Below are the code and all the weights of a small trained network. Each question names an input and a class and asks about switching units off, where a switched-off unit gives its printed mean instead of its output.

import numpy as np


def w(rows, s, z=0):
    codes = np.array(rows[::2]) - 128.0
    scale = np.full(codes.shape[1], s)
    scale[-1] = z or s
    return codes * scale


def norm(h):
    return h / np.sqrt((h * h).mean(-1, keepdims=True) + 1e-5)


def f(y):
    return y / 2 * (1 + np.tanh(0.7978845608 * (y + 0.044715 * y**3)))


def log_softmax(a):
    a = a - a.max(-1, keepdims=True)
    return a - np.log(np.exp(a).sum(-1, keepdims=True))


def net(x, mask):
    res = np.array(x, float).reshape(1, 7) / 4 @ E
    u = 0
    for l in range(2):
        y = f(norm(res) @ A[l][:, :-1].T + A[l][:, -1])
        res = res + np.where(mask[u : u + 13], y, B[l][:, -1]) @ B[l][:, :-1]
        u += 13
    return log_softmax(norm(res)[-1] @ U[:, :-1].T + U[:, -1])


A, B = {}, {}
E = w([
[110,67,160,175,140,152,116,72,142,82,143,172],'x0',
[147,92,209,183,165,158,178,161,176,189,98,106],'x1',
[135,141,121,148,114,38,83,139,169,181,102,129],'x2',
[108,132,125,86,95,111,118,136,151,131,178,90],'x3',
[152,123,160,116,167,121,128,113,125,102,116,131],'x4',
[134,155,152,115,124,167,94,133,147,137,209,113],'x5',
[151,131,136,99,85,109,160,121,174,1,107,168],'x6',
],0.011)
A[0] = w([
[132,127,83,96,72,113,135,56,120,120,178,117,169],'L0N0',
[123,120,123,123,123,115,117,90,122,2,104,195,82],'L0N1',
[119,147,98,116,90,87,74,119,158,135,152,123,61],'L0N2',
[166,122,136,186,168,187,116,162,142,119,117,101,104],'L0N3',
[152,158,127,133,151,57,84,153,139,181,86,129,149],'L0N4',
[157,139,131,142,163,90,149,176,131,199,76,93,35],'L0N5',
[121,113,121,100,143,131,134,131,107,106,111,76,13],'L0N6',
[149,141,116,118,148,108,169,171,137,136,62,86,4],'L0N7',
[144,104,181,186,149,71,125,138,157,164,130,116,93],'L0N8',
[164,116,130,109,133,104,182,231,94,133,53,127,31],'L0N9',
[128,207,122,54,133,146,117,143,154,92,178,99,163],'L0N10',
[120,98,133,171,153,176,143,82,92,179,100,163,139],'L0N11',
[147,112,179,87,135,132,133,136,160,153,190,107,73],'L0N12',
],0.011,0.0044)
B[0] = w([
[140,125,114,113,217,151,123,145,83,200,156,161,206],'L0N0',
[215,68,80,120,139,185,103,42,190,94,113,84,254],'L0N1',
[116,67,197,146,124,141,107,171,112,115,212,125,166],'L0N2',
[137,98,177,93,163,63,116,130,151,123,105,141,169],'L0N3',
[81,175,52,110,117,130,96,171,80,159,138,178,205],'L0N4',
[53,172,73,114,78,162,146,77,128,120,84,141,203],'L0N5',
[152,165,87,119,75,152,114,163,155,139,149,159,122],'L0N6',
[86,180,106,173,94,165,172,182,153,150,138,234,163],'L0N7',
[126,159,86,95,79,148,92,80,87,58,169,123,193],'L0N8',
[105,186,75,171,98,90,124,153,173,178,160,242,187],'L0N9',
[141,104,129,73,193,119,100,131,90,129,132,83,221],'L0N10',
[156,94,159,114,199,61,123,211,71,59,130,40,197],'L0N11',
[141,136,166,162,188,1,140,166,164,113,103,59,162],'L0N12',
],0.0089,0.0095)
A[1] = w([
[120,163,137,83,111,135,150,128,141,143,136,51,64],'L1N0',
[110,169,180,210,134,119,86,65,115,166,76,115,3],'L1N1',
[203,132,91,102,115,177,160,4,94,133,110,124,76],'L1N2',
[189,110,164,125,125,129,154,94,121,61,117,188,173],'L1N3',
[129,116,165,154,133,142,81,129,103,101,194,142,80],'L1N4',
[188,143,176,115,143,158,132,192,166,159,184,147,74],'L1N5',
[141,103,115,121,146,111,111,125,148,106,139,188,44],'L1N6',
[109,158,86,86,173,164,91,165,75,146,142,97,101],'L1N7',
[124,108,119,155,126,138,149,101,124,94,96,179,74],'L1N8',
[139,138,111,144,194,132,194,167,59,128,87,169,117],'L1N9',
[88,92,96,179,159,109,106,94,83,156,71,118,67],'L1N10',
[134,75,206,119,112,155,134,161,109,128,158,73,82],'L1N11',
[156,125,129,130,77,79,96,155,158,142,115,136,86],'L1N12',
],0.011,0.0031)
B[1] = w([
[176,62,130,153,148,32,61,95,106,115,92,145,145],'L1N0',
[144,170,102,105,109,54,119,180,83,171,255,126,126],'L1N1',
[119,38,108,133,93,172,54,49,220,66,187,150,229],'L1N2',
[156,112,158,176,192,77,57,112,154,99,51,77,210],'L1N3',
[107,213,102,151,90,164,213,211,177,184,177,148,167],'L1N4',
[114,99,110,157,130,117,120,220,92,98,117,109,151],'L1N5',
[114,107,154,133,211,174,137,142,102,105,209,109,153],'L1N6',
[167,61,75,71,76,102,131,51,78,58,171,170,254],'L1N7',
[142,159,144,144,129,163,55,139,77,130,209,50,155],'L1N8',
[128,147,105,36,82,27,58,140,66,197,172,126,189],'L1N9',
[190,80,134,43,113,65,155,218,58,90,210,82,162],'L1N10',
[124,148,194,187,112,133,174,209,115,151,91,142,174],'L1N11',
[103,114,161,140,44,137,83,142,25,167,159,186,138],'L1N12',
],0.0075,0.009)
U = w([
[79,125,171,124,102,111,199,138,137,172,28,77,63],'0',
[172,96,212,168,212,79,119,190,118,126,86,53,122],'1',
[180,74,101,118,147,168,90,9,203,66,120,119,189],'2',
[89,126,138,154,124,177,172,169,165,155,158,104,48],'3',
[109,119,139,121,131,142,160,65,129,160,79,83,2],'4',
[135,121,73,60,108,60,85,161,49,148,189,128,168],'5',
[69,219,92,181,46,134,155,169,165,193,96,199,141],'6',
],0.015,0.0067)

Each question gives the input, the list of numbers given to net, and the class t.
The units are the neurons (one row each of A and B). Each row of codes is followed by its name. A weight is (code - 128) times the scale printed after its matrix; where a second scale follows, it is the last column's (A, B and U).
mask holds one flag per neuron, layer by layer. A switched-off neuron (its flag False) gives its mean, the last column of its row in B, instead of its output. The means were averaged over made-up inputs and are rounded, as every weight is.
A unit's drop is (log p(t) with every unit on - log p(t) with that unit switched off) / (log p(t) with every unit on - log p(t) with every unit switched off).
The circuit of an input: a set's keep is (log p(t) with only the set's units on - log p(t) with every unit switched off) / (log p(t) with every unit on - log p(t) with every unit switched off). Starting from the 12 units with the biggest drops (on a tie, the unit counted first), units are removed one at a time, each time the one whose removal leaves the highest keep (on an exact tie, the one counted first), for as long as the keep stays at least 0.8.
circuit, biggest first: the units of the circuit, biggest drop first
most important unit: the unit with the biggest drop
top k neurons: the k neurons with the biggest drops, biggest first
k most important neurons of layer l: the k neurons of layer l with the biggest drops, biggest first
drop when u is switched off: that unit's drop, to one decimal
input [6,-4,8,-3,-2,7,-3], class 6: top 3 neurons => (L1N4, L0N10, L0N2)
input [-1,7,7,5,4,5,4], class 5: most important unit => L0N8
input [2,-6,6,3,-2,4,5], class 2: top 2 neurons => (L0N1, L0N11)
input [-3,0,-6,5,2,1,-8], class 1: 3 most important neurons of layer 0 => (L0N4, L0N12, L0N9)
input [-2,-2,3,-1,8,-8,-3], class 6: top 2 neurons => (L0N9, L0N7)
input [1,5,8,-4,2,-2,6], class 6: circuit, biggest first => (L0N4, L0N9, L1N7)
input [-7,1,-3,5,-3,-5,3], class 6: circuit, biggest first => (L0N9, L0N7)
input [8,-2,1,-7,0,2,-5], class 1: top 2 neurons => (L0N11, L0N4)
input [3,-1,4,2,3,6,0], class 1: top 2 neurons => (L0N12, L0N2)
input [1,6,7,4,0,5,7], class 5: top 3 neurons => (L0N8, L1N12, L0N1)
input [3,2,8,1,-2,4,-2], class 6: circuit, biggest first => (L0N10, L0N11, L0N1)
input [-2,7,8,7,-2,-6,-7], class 6: top 3 neurons => (L0N5, L0N10, L0N7)
input [0,8,8,3,-4,-5,-7], class 5: top 3 neurons => (L1N10, L0N11, L0N8)
input [-6,8,-5,0,-4,5,-4], class 1: most important unit => L0N4
input [-6,-6,-6,1,5,3,1], class 2: 2 most important neurons of layer 0 => (L0N11, L0N4)
input [1,7,7,-8,-3,8,7], class 1: top 3 neurons => (L0N1, L1N3, L1N2)
input [-3,-3,-3,2,1,6,5], class 2: drop when L0N1 is switched off => 0.6
input [-8,7,8,-5,3,-6,1], class 6: drop when L1N8 is switched off => 0.0
input [0,7,-4,6,-7,-2,-1], class 1: drop when L1N0 is switched off => 0.1
input [-2,-2,5,2,5,2,6], class 2: top neuron => (L0N1)
